Each row has a name. Each piece below is followed by the name of the row it came from, unless a question asks for something else. Each question is about the rows just above it. Places in a row count from 0.

33,89,78,131,130 -> N
44,93,135,149,109 -> J
15,92,115,140,117 -> C
52,97,106,133,112 -> B
97,106,133,110,66 -> L
66,97,87,124,115 -> Y
102,100,107,94,95 -> F
Among the named rows, does one hold 107,94,95 next to each other, in this order? => yes
Is 89,78,131,130 printed in one of the named rows, side by side and in this order? => yes
Is 100,107 printed in one of the named rows, side by side and in this order? => yes
Does one of the named rows hold 51,97,106 side by side, in this order? => no
Does one of the named rows hold 15,92 side by side, in this order? => yes
Row and place where 97,106,133,112 starts: => B, 1
Is 78,131 printed in one of the named rows, side by side and in this order? => yes

24,95,116,124,114,91,128,109,89,125,118,90,119,93,91,72,88,91,35,107,138,116,144,91,77,72,98,90,91,72,103,117,99,88  Z
120,93,97,72,88,87,91,111,81,110,119,84,54,101,135,148,129,84,81,60,101,101,83,56,79,91,78,88,92,124,126,99,101,156  R
162,127,91,81,113,124,80,113,137,74,94,74,126,97,118,116,124,90,108,24,95,117,124,114,91,106,98,104,92,90,94,132,88,122  U
Row and place where 101,135,148,129,84 starts: => R, 13
24,95,117,124,114,91 begins in row and place => U, 19
Row and place where 127,91,81,113,124,80,113 starts: => U, 1
How many times does Z hold 92? => 0
Is 119,84 printed in one of the named rows, side by side and in this order? => yes
Where does 119,93,91,72,88 start? Give its row and place. => Z, 12
which: 162,127,91,81,113,124,80,113,137,74,94,74,126,97,118,116,124,90,108,24,95,117,124,114,91,106,98,104,92,90,94,132,88,122 => U

21,21,91,91,90,113 : D
91,127,91,90,91,145 : A
84,103,79,91,91,79 : P
How many times does D hold 90? => 1
Count of 91 in D: => 2
Row and place where 21,91,91,90,113 starts: => D, 1
Where does 103,79,91 start? Give its row and place. => P, 1
Where does 90,113 start? Give its row and place. => D, 4
Times 91 occurs in A: => 3
How many times does P hold 91? => 2

55,141,57,136,127,61,124,61,45,64,123,113,53,151,136,151,143,64,75,65,131,130,137,117,136,56,151,133,47,108,129,143,112,122,73 : S
100,127,103,125,106,96,147,102,38,46,153,92,97,153,141,33,117,103,71,113,133,131,131,106,148,64,106,106,92,87,106,144,125,149,110 : K
131,132,93,64,135,83,114,85,118,105,120,150,96,70,62,110,90,89,105,78,54,59,60,141,66,150,107,139,100,136,79,122,131,123,80 : H
Is 106,148 printed in one of the named rows, side by side and in this order? => yes
Times 106 occurs in K: => 5
Count of 150 in S: => 0
Does one of the named rows hold 123,112,53,151 side by side, in this order? => no
which: 131,130 => S
Does one of the named rows hold 143,64,75,65 side by side, in this order? => yes

111,86,80,114,95,108,104,103,139,106,104,84,118,126,50,97,131,92,83,98,150,95,111,111,93,111 -> Keles
125,111,120,112,136,123,93,94,72,72,91,83,79,133,106,105,142,109,149,135,132,52,68,120,85,112 -> reka
104,72,126,106,152,95,120,98,111,124,81,100,92,107,57,108,110,126,64,125,115,115,109,107,93,93 -> Lopip
125,111,120,112,136,123,93,94,72,72,91,83,79,133,106,105,104,109,149,135,132,52,68,120,85,112 -> Mup
63,94,81,111,106,128,87,123,117,95,111,77,118,119,92,95,94,79,122,121,64,68,106,108,82,120 -> Seso
93,95,83,119,94,98,100,106,114,116,64,75,76,93,122,88,113,41,129,127,72,124,94,57,126,99 -> Rali
136,125,120,123,112,93,111,94,111,124,81,104,92,79,57,108,110,126,64,125,115,115,109,107,122,93 -> Kisaf
104,72,126,106,152,95,120,98,111,124,81,104,92,73,57,108,110,126,64,125,115,115,109,107,93,93 -> vas
123,102,77,82,118,109,46,102,103,88,89,55,105,44,116,115,147,18,100,101,52,91,109,115,118,107 -> fevu
The row with 107,57,108,110,126,64,125,115,115,109,107,93 is => Lopip
Times 50 occurs in Keles: => 1
Among the named rows, does one hold 111,94,111,93,112 next to each other, in this order? => no
which: 104,72,126,106,152,95,120,98,111,124,81,104,92,73,57,108,110,126,64,125,115,115,109,107,93,93 => vas
Times 111 occurs in Keles: => 4
which: 125,111,120,112,136,123,93,94,72,72,91,83,79,133,106,105,104,109,149,135,132,52,68,120,85,112 => Mup

87,110,132,98,110,49,128,46,83,76,104,105,71,107,49,77,33,70,63,93,74,28,59,157,135,101,167,86,163,49,92,47,79,186,147,106 : M
110,86,174,82,142,124,142,96,85,131,135,106,127,131,91,88,113,91,127,107,90,113,157,107,113,119,62,104,94,41,13,141,13,97,111,131 : X
129,90,120,116,24,102,132,113,118,77,129,120,79,109,74,91,178,124,59,83,129,109,99,131,40,79,171,114,79,110,151,100,77,113,115,12 : W
55,85,115,130,143,98,145,128,113,7,117,51,158,144,94,165,62,66,83,148,18,113,160,109,91,120,97,88,96,121,140,42,123,128,110,192 : T
79,171,114,79,110,151 begins in row and place => W, 25
Does one of the named rows hold 131,91,88,113,91 side by side, in this order? => yes

102,70,118,85,70,70,63 = Ditof
41,97,86,88,102,132,66 = funo
93,100,93,119,119,126,119 = Sekur
101,126,136,74,80,61,40 = dep
125,66,129,78,132,77,69 = pem
62,109,62,90,90,62,62 = nepen
62,90,119,126,109,79,60 = nonad
83,86,118,77,64,57,48 = repaz
83,86,118,77,88,57,48 = lus
Is 102,70,118,85 printed in one of the named rows, side by side and in this order? => yes
Where does 90,90,62,62 start? Give its row and place. => nepen, 3
How many times does Ditof hold 70? => 3
How many times does nepen hold 62? => 4
Where does 109,62,90,90,62 start? Give its row and place. => nepen, 1
Times 119 occurs in Sekur: => 3
which: 125,66 => pem

177,89,191,101,157,64 : lufer
54,56,36,66,62,145 : kanaz
177,89,144,144,149,144 : Kub
54,56,36,66,145,54 : Tik
149,149,150,150,150,156 : Pez
59,150,187,65,125,88 : suz
42,151,151,44,111,137 : Bop
65,41,18,71,31,146 : lir
53,170,149,75,55,77 : Sege
152,187,65,125,88,140 : nes
Does one of the named rows hold 125,89 side by side, in this order? => no
which: 150,187,65,125,88 => suz
How many times does Kub hold 144? => 3
Count of 151 in Pez: => 0
54,56,36,66,145 begins in row and place => Tik, 0
Does one of the named rows hold 152,44,111,137 side by side, in this order? => no

116,114,113,114,116,120,103,118,119,115,118,116,121,118,118,115,117,120,117,119,114,120,115,116,118,103,114,119,112,120,118,105,114,127,117,120,119  vom
116,114,113,114,116,120,103,118,119,115,118,116,121,118,118,115,117,120,117,119,114,120,115,116,118,103,114,119,112,120,118,105,114,127,117,120,121  Mog
120,110,87,97,116,120,103,113,116,110,116,117,119,120,120,116,114,116,115,118,115,113,109,108,112,120,116,113,109,119,117,101,120,111,116,118,113  git
80,80,78,77,78,120,96,81,116,79,118,80,118,117,120,80,121,121,81,82,77,120,77,136,120,103,78,120,79,118,81,97,79,175,81,89,118  Buk
80,80,78,77,78,120,96,81,116,79,118,80,118,117,120,80,121,121,81,82,83,85,83,110,87,97,82,85,82,82,80,98,81,131,81,81,85  Vuda
Among the named rows, does one hold 120,121,81 next to each other, in this order? => no
Row and place where 83,110,87,97 starts: => Vuda, 22
Count of 120 in git: => 6
Is 121,121,81,82 printed in one of the named rows, side by side and in this order? => yes
Does one of the named rows hold 127,117,119 side by side, in this order? => no

86,119,96,106  nuz
153,96,78,96  dupuz
151,43,99,80  gegog
157,23,107,73  Mir
128,77,99,105  bufed
116,84,102,104  rinup
119,86,98,105  tega
95,95,95,103  Fudid
Is 116,84,102,105 printed in one of the named rows, side by side and in this order? => no
Where do 119,96 appear? => nuz
Count of 96 in dupuz: => 2
which: 95,95,103 => Fudid
Times 95 occurs in Fudid: => 3
The row with 119,86 is => tega
Among the named rows, does one hold 118,96,106 next to each other, in this order? => no

